Below is a small trained network, with its code and all its weights. Each question gives an input and a class and asks what happens when units are switched off, that is, made to give their printed mean instead of their output.

import numpy as np


def w(rows, s, z=0):
    codes = np.array(rows[::2]) - 128.0
    scale = np.full(codes.shape[1], s)
    scale[-1] = z or s
    return codes * scale


def f(y):
    return np.maximum(y, 0)


def log_softmax(a):
    a = a - a.max(-1, keepdims=True)
    return a - np.log(np.exp(a).sum(-1, keepdims=True))


def net(x, mask):
    res = np.array(x, float).reshape(1, 3) / 4 @ E
    y = f(res @ A[0][:, :-1].T + A[0][:, -1])
    res = res + np.where(mask, y, B[0][:, -1]) @ B[0][:, :-1]
    return log_softmax(res[-1] @ U[:, :-1].T + U[:, -1])


A, B = {}, {}
E = w([
[63,55,108,198,178,68,121,206,180,116,128],'x0',
[181,196,133,251,165,80,167,49,129,152,94],'x1',
[126,171,84,139,85,154,196,162,181,72,55],'x2',
],0.015)
A[0] = w([
[168,71,230,106,190,90,51,82,15,204,215,96],'neuron 1',
[122,95,159,85,55,168,26,146,157,98,154,66],'neuron 2',
[58,88,63,188,255,51,107,223,212,123,99,88],'neuron 3',
[155,250,107,207,204,28,148,36,127,104,67,76],'neuron 4',
[118,187,80,126,107,201,190,127,250,46,115,87],'neuron 5',
[170,234,193,71,44,187,106,32,108,112,123,101],'neuron 6',
[72,190,88,155,65,160,119,148,155,44,51,186],'neuron 7',
[177,210,218,66,38,185,163,65,57,140,87,60],'neuron 8',
[133,60,210,143,171,117,19,80,103,193,237,127],'neuron 9',
[27,127,107,172,160,20,125,183,192,121,135,164],'neuron 10',
[160,147,33,133,45,116,194,148,124,28,92,127],'neuron 11',
[67,16,131,154,223,64,88,106,79,233,180,127],'neuron 12',
[161,146,131,202,237,142,67,87,82,187,125,145],'neuron 13',
[109,168,147,143,136,107,136,207,215,58,20,109],'neuron 14',
[155,123,133,179,114,88,199,57,200,162,71,202],'neuron 15',
[98,127,156,148,83,134,220,147,182,58,38,141],'neuron 16',
[135,151,148,177,148,58,213,120,152,145,145,112],'neuron 17',
[80,39,93,29,138,186,56,206,154,100,140,165],'neuron 18',
[135,171,202,211,201,120,138,39,140,121,57,60],'neuron 19',
[118,142,59,135,161,191,177,151,154,78,96,88],'neuron 20',
[155,144,43,109,92,167,169,128,198,101,91,117],'neuron 21',
[44,33,132,69,112,223,157,82,153,69,197,80],'neuron 22',
[224,113,143,197,122,71,137,115,167,113,132,96],'neuron 23',
[133,166,107,158,179,111,155,101,118,126,153,246],'neuron 24',
[148,156,66,130,49,124,144,133,191,51,82,84],'neuron 25',
[63,44,131,212,163,71,113,154,232,96,120,85],'neuron 26',
[48,86,109,43,101,184,94,121,135,85,145,78],'neuron 27',
[162,196,135,97,198,232,111,111,111,106,148,249],'neuron 28',
[100,104,150,44,104,173,162,236,102,90,146,89],'neuron 29',
],0.0074,0.015)
B[0] = w([
[77,100,151,198,96,66,188,74,173,185,188,213],'neuron 1',
[158,194,136,150,175,134,120,107,158,125,112,162],'neuron 2',
[177,199,58,92,127,105,154,123,77,178,66,234],'neuron 3',
[144,170,152,102,165,163,70,93,182,122,101,210],'neuron 4',
[128,110,182,144,113,59,179,59,178,174,168,189],'neuron 5',
[170,191,44,95,107,119,190,112,63,171,84,202],'neuron 6',
[75,91,158,151,95,129,112,137,124,145,190,220],'neuron 7',
[190,220,75,106,123,118,161,58,104,200,48,191],'neuron 8',
[69,94,192,165,95,68,155,101,136,154,175,217],'neuron 9',
[179,128,62,89,92,132,133,169,60,124,112,232],'neuron 10',
[128,106,164,184,103,67,139,120,148,152,193,197],'neuron 11',
[131,129,133,149,84,84,144,142,131,167,152,223],'neuron 12',
[141,140,182,123,142,156,89,166,165,111,139,196],'neuron 13',
[132,151,144,151,122,68,141,129,125,164,169,196],'neuron 14',
[132,113,164,114,121,169,77,188,139,87,138,219],'neuron 15',
[78,130,157,167,112,112,136,152,137,154,166,205],'neuron 16',
[137,160,144,108,156,166,120,124,155,80,113,169],'neuron 17',
[144,161,167,114,136,168,77,158,171,63,107,253],'neuron 18',
[159,205,151,106,185,151,102,13,207,99,95,178],'neuron 19',
[68,150,166,149,119,105,146,101,150,169,114,162],'neuron 20',
[106,91,166,147,91,114,137,117,147,171,153,181],'neuron 21',
[164,192,145,126,186,141,93,85,166,126,112,177],'neuron 22',
[132,144,134,121,164,159,85,99,158,106,113,162],'neuron 23',
[130,107,138,87,95,136,89,207,123,72,162,222],'neuron 24',
[94,115,159,170,135,74,162,89,168,172,128,174],'neuron 25',
[157,184,66,85,115,153,158,71,70,170,73,210],'neuron 26',
[146,177,142,136,177,174,87,71,169,120,99,180],'neuron 27',
[114,105,99,57,100,165,115,255,69,97,177,221],'neuron 28',
[154,168,130,115,184,172,89,77,193,101,120,192],'neuron 29',
],0.0098,0.019)
U = w([
[81,132,193,175,111,64,153,102,169,186,173,95],'0',
[147,163,169,113,233,173,58,103,205,65,87,91],'1',
[162,166,17,100,125,112,166,105,62,188,55,107],'2',
[101,108,146,86,79,149,79,253,80,39,187,246],'3',
[100,122,87,129,183,120,159,87,147,105,105,112],'4',
[96,80,119,168,124,138,167,101,114,78,110,105],'5',
[105,113,142,120,190,139,149,146,92,116,69,101],'6',
[100,78,103,159,142,133,118,106,123,120,110,107],'7',
],0.012,0.011)

Each question gives the input, the list of numbers given to net, and the class t.
The units are the neurons (one row each of A and B). Each row of codes is followed by its name. A weight is (code - 128) times the scale printed after its matrix; where a second scale follows, it is the last column's (A, B and U).
mask holds one flag per neuron, in row order. A switched-off neuron (its flag False) gives its mean, the last column of its row in B, instead of its output. The means were averaged over made-up inputs and are rounded, as every weight is.
A unit's drop is (log p(t) with every unit on - log p(t) with that unit switched off) / (log p(t) with every unit on - log p(t) with every unit switched off).
The circuit of an input: a set's keep is (log p(t) with only the set's units on - log p(t) with every unit switched off) / (log p(t) with every unit on - log p(t) with every unit switched off). Starting from the 12 units with the biggest drops (on a tie, the unit counted first), units are removed one at a time, each time the one whose removal leaves the highest keep (on an exact tie, the one counted first), for as long as the keep stays at least 0.8.
circuit, biggest first: the units of the circuit, biggest drop first
most important unit: the unit with the biggest drop
top k neurons: the k neurons with the biggest drops, biggest first
drop of u: that unit's drop, to one decimal
input [0,-7,-8], class 0: circuit, biggest first => [neuron 1]
input [-5,8,6], class 1: top 2 neurons => [neuron 4; neuron 19]
input [4,-4,2], class 1: top 2 neurons => [neuron 18; neuron 6]
input [-6,5,-5], class 2: top 4 neurons => [neuron 6; neuron 8; neuron 18; neuron 7]
input [-6,-6,6], class 0: top 3 neurons => [neuron 11; neuron 5; neuron 3]
input [-8,-8,-3], class 1: top 3 neurons => [neuron 18; neuron 29; neuron 27]
input [3,-3,2], class 3: top 2 neurons => [neuron 8; neuron 19]
input [-5,4,2], class 2: top 2 neurons => [neuron 6; neuron 8]
input [2,-3,1], class 3: top 2 neurons => [neuron 19; neuron 4]
input [-3,-8,-8], class 0: top 3 neurons => [neuron 1; neuron 9; neuron 12]
input [8,-6,7], class 2: top 2 neurons => [neuron 3; neuron 26]
input [-5,2,-2], class 2: top 2 neurons => [neuron 8; neuron 6]
input [6,-7,-7], class 0: top 3 neurons => [neuron 9; neuron 1; neuron 12]
input [4,-5,5], class 0: circuit, biggest first => [neuron 5]
input [-1,-6,5], class 1: top 2 neurons => [neuron 29; neuron 18]
input [3,0,2], class 3: top 2 neurons => [neuron 8; neuron 6]
input [0,0,3], class 3: top 2 neurons => [neuron 1; neuron 9]
input [5,4,3], class 2: drop of neuron 26 => 0.3
input [0,-8,7], class 1: drop of neuron 9 => 0.4
input [0,8,6], class 1: most important unit => neuron 4
input [5,-4,-4], class 2: drop of neuron 7 => 0.1
input [6,8,2], class 1: drop of neuron 14 => 0.0
